Below are the code and all the weights of a small trained network. Each question names an input and a target symbol and asks about switching units off, where a switched-off unit gives its printed mean instead of its output.

import numpy as np


def w(rows, s, z=0):
    codes = np.array(rows[::2]) - 128.0
    scale = np.full(codes.shape[1], s)
    scale[-1] = z or s
    return codes * scale


def f(y):
    return np.maximum(y, 0)


def softmax(a):
    e = np.exp(a - a.max(-1, keepdims=True))
    return e / e.sum(-1, keepdims=True)


def log_softmax(a):
    a = a - a.max(-1, keepdims=True)
    return a - np.log(np.exp(a).sum(-1, keepdims=True))


def net(x, mask):
    ids = ['δεζηθπστ'.index(c) for c in x.split()]
    T = len(ids)
    res = E[ids] + P[:T]
    q, k, v = (res @ M[0].T for M in (Q, K, V))
    z = softmax(np.where(np.tri(T) > 0, q @ k.T / 3**0.5, -1e9)) @ v
    res = res + np.where(mask[0], z, O[0][:, -1]) @ O[0][:, :-1]
    y = f(res @ A[0][:, :-1].T + A[0][:, -1])
    res = res + np.where(mask[1:9], y, B[0][:, -1]) @ B[0][:, :-1]
    return log_softmax(res[-1] @ U[:, :-1].T + U[:, -1])


Q, K, V, O, A, B = {}, {}, {}, {}, {}, {}
E = w([
[85,169,144,66,251],'δ',
[87,157,133,198,185],'ε',
[121,95,120,108,174],'ζ',
[45,80,31,7,205],'η',
[119,95,43,154,96],'θ',
[76,56,212,97,63],'π',
[222,140,47,104,161],'σ',
[198,169,120,67,241],'τ',
],0.014)
P = w([
[90,250,51,129,119],'0',
[112,223,88,140,89],'1',
[109,199,108,132,91],'2',
[111,174,118,133,100],'3',
[111,155,126,133,108],'4',
[115,141,130,139,120],'5',
[117,124,136,141,130],'6',
[114,113,141,141,134],'7',
[117,100,148,146,140],'8',
[119,83,155,149,150],'9',
[113,71,155,147,158],'10',
[110,66,161,149,162],'11',
],0.012)
Q[0] = w([
[100,62,51,253,73],'H1',
[208,133,84,84,75],'H1',
[27,193,103,144,166],'H1',
],0.016)
K[0] = w([
[70,57,17,235,106],'H1',
[172,176,60,85,65],'H1',
[26,247,164,115,67],'H1',
],0.013)
V[0] = w([
[185,216,46,229,185],'H1',
[104,35,13,64,215],'H1',
[201,253,32,91,12],'H1',
],0.0058)
O[0] = w([
[10,169,115,195,244,6],'H1',
[34,130,19,188,142,75],'H1',
[80,3,154,203,131,2],'H1',
],0.005,0.00058)
A[0] = w([
[38,207,129,172,115,253],'N1',
[195,199,180,130,69,93],'N2',
[218,112,89,146,32,95],'N3',
[43,184,115,198,145,154],'N4',
[218,252,40,138,94,72],'N5',
[164,251,120,175,92,54],'N6',
[196,169,40,204,62,113],'N7',
[172,83,121,246,88,69],'N8',
],0.02,0.0074)
B[0] = w([
[173,177,26,158,158,255],'N1',
[103,110,183,132,205,172],'N2',
[191,157,114,78,26,164],'N3',
[91,64,246,80,81,245],'N4',
[210,32,22,207,125,144],'N5',
[84,161,94,153,206,148],'N6',
[76,254,124,182,110,152],'N7',
[169,106,129,94,183,143],'N8',
],0.027,0.013)
U = w([
[173,217,1,103,146,192],'δ',
[75,150,150,142,234,140],'ε',
[106,87,168,153,83,173],'ζ',
[45,134,18,50,63,40],'η',
[74,219,103,124,87,2],'θ',
[204,174,186,134,173,67],'π',
[95,125,128,243,51,108],'σ',
[192,74,111,181,152,31],'τ',
],0.0054,0.0062)

Each question gives the input, a string of symbols that net reads in full, and the target symbol t.
The units are the heads (3 rows each of Q, K, V and O) and the neurons (one row each of A and B). Each row of codes is followed by its name. A weight is (code - 128) times the scale printed after its matrix; where a second scale follows, it is the last column's (O, A, B and U).
mask holds one flag per unit, heads first, then neurons. A switched-off unit (its flag False) gives its mean, the last column of its rows in O or B, instead of its output. The means were averaged over made-up inputs and are rounded, as every weight is.
A unit's drop is (log p(t) with every unit on - log p(t) with that unit switched off) / (log p(t) with every unit on - log p(t) with every unit switched off).
The circuit of an input: a set's keep is (log p(t) with only the set's units on - log p(t) with every unit switched off) / (log p(t) with every unit on - log p(t) with every unit switched off). Starting from all 9 units, units are removed one at a time, each time the one whose removal leaves the highest keep (on an exact tie, the one counted first), for as long as the keep stays at least 0.8.
circuit, biggest first: the units of the circuit, biggest drop first
most important unit: the unit with the biggest drop
top k neurons: the k neurons with the biggest drops, biggest first
drop of u: that unit's drop, to one decimal
input σ π π ε ε π ε π, target ε: most important unit	N4
input π π π η ε π π θ η π π δ, target δ: top 2 neurons	N4, N2
input π ε π π ε ε π, target ε: circuit, biggest first	N4, H1, N1, N2
input σ π ε σ σ π η σ ε ζ τ, target τ: circuit, biggest first	H1, N5, N7
input π π σ, target σ: circuit, biggest first	H1, N4, N7
input π π τ ε ε σ η π σ, target ε: top 4 neurons	N1, N3, N8, N7
input σ ζ π θ σ θ σ, target ζ: top 3 neurons	N4, N1, N2
input π τ η π θ, target θ: top 3 neurons	N7, N4, N5
input σ ε π σ π π σ ε π π σ, target ζ: top 3 neurons	N1, N2, N6
input π π ε ε, target ε: top 4 neurons	N4, N6, N3, N1
input ε θ τ σ, target σ: top 3 neurons	N7, N4, N5
input θ τ ε, target ε: top 3 neurons	N4, N6, N1
input σ θ σ π π ε π π π θ, target ε: top 4 neurons	N8, N3, N4, N7
input ε ε ε π ε ε σ η ε, target ζ: top neuron	N4
input ε π η ε π θ δ, target δ: top 3 neurons	N1, N2, N4
input σ η θ π, target δ: drop of N4	1.7
input π ε σ π θ τ, target τ: drop of N3	0.1
input δ ζ ε τ π, target δ: drop of N4	1.6
